K_455: [14 -5 11 90]
K_77: [ 31 -50 -66 -60]
K_839: [ 44 -50 -81 -46]
K_739: [-61  65 -53 -60]
K_408: [ 21 -19 -66 -93]
K_161: [ 21 -50  43 -60]
present: [-61  65 -52 -60] : no
present: [-66 -59] : no
present: [ 31 -50 -66 -60] : yes
present: [-61  65 -53 -60] : yes
present: [-93 -66 -19] : no
present: [-53 -60] : yes

K_955: [ -7 -15 -36 -40   9  -5]
K_316: [ -1  16  19 -22  -5  -4]
K_170: [-28 -42   9  77 -25 -17]
K_262: [ -1  16  19 -22   3  -5]
K_22: [-41 -24  18  66 -35 -27]
K_592: [-26 -41  -2  70 -16 -10]
K_358: [-41 -24  18  66 -39 -27]
present: [ 66  18 -24 -41] : no
present: [ -2  70 -16] : yes
present: [16 19] : yes
present: [-22  19] : no

K_750: [ 13  22  20   5   1  10 -59 -11  14 -68 -44 -73  -3]
K_7: [24 15 71  1  7  7 34 -6  7 32 20 64  0]
K_772: [33 40 88 -1 -2 32 75  8 13 37 60  7 -7]
K_207: [-12 -11 -54 -12 -29 -82  32 -11   5   8  38  14  -5]
present: [-11   5   8] : yes
present: [ 7 34 -7  7] : no
present: [13 37] : yes
present: [ 8 38] : yes

K_259: [-35  33  -8  20 -19  -2 -15 -27 -53 -68  26  81 -39 -39  -8   0 -32  14
  50  37 -56  47 -33 -59 -51  13  -9 -13   0  -2  75 -20 -38]
K_614: [-37  70  -2   8 -14  23  13  -2 -56 -56  38  83 -37 -55   3  -7 -28  41
  43  10 -40  43 -32 -57 -68  55  -6  -3 -26 -16  60 -19 -27]
K_886: [-43  24 -17  20  -5   6  15  12 -29 -40  12  45  -2 -64  -1 -13 -18  34
  51  -6 -63  57 -34 -87 -74  64 -21   6 -31   1  51 -58 -23]
K_344: [-41  13 -12  24 -25 -12 -14 -24 -45 -58  18  70 -31 -42 -11  -3 -30  13
  46  27 -71  57 -40 -78 -52  16 -15  -8  -8   4  80 -33 -34]
K_769: [-37  32 -20  24   1  16  14  15 -35 -43  10  41   0 -70   0 -12 -15  37
  53  -1 -53  49 -34 -85 -73  69 -20   7 -28  -3  48 -55 -29]
K_452: [-49  42   5  -2 -19  -7  14 -15 -31 -57  45  90 -35 -34   0 -12 -34  23
  48   4 -62  66 -20 -48 -69  32  -6  -8 -20  -2  59 -30 -11]
K_726: [-21  36 -21  32  15  21  -8  -2 -44 -71   8  47  -2 -57  -3  -1 -14  21
  72  38 -31  31 -20 -55 -59  40 -17  -7   8  -2  43 -39 -47]
K_540: [-49  39  -4  10 -32  -2   7 -12 -48 -46  32  81 -40 -49  -4  -9 -33  31
  34   3 -70  61 -43 -79 -64  40 -10  -2 -31  -6  78 -29 -21]
K_705: [-30  46 -20  28   2  28   8  15 -48 -49  10  44  -5 -73   1  -7 -14  41
  54  10 -40  37 -35 -80 -69  69 -18   5 -23  -9  50 -45 -38]
K_401: [-36  63  -6  17 -21  20   3  -7 -64 -56  30  80 -41 -57  -1  -4 -29  38
  39  18 -45  41 -41 -69 -60  47  -7  -3 -24 -15  72 -16 -35]
K_482: [-29  66 -12  21  -4  33  10   8 -58 -55  23  63 -22 -67   3  -6 -20  44
  49  15 -33  34 -34 -67 -67  65 -11   1 -23 -16  54 -27 -37]
K_146: [-45   7  -7  14 -12 -20  -5 -23 -25 -63  26  71 -20 -31  -8  -8 -30   5
  59  20 -70  66 -21 -57 -60  14 -15 -11  -2  11  61 -43 -21]
present: [-64  -1 -13 -18] : yes
present: [-43   9] : no
present: [-12 -34] : yes
present: [ 69 -20   7] : yes

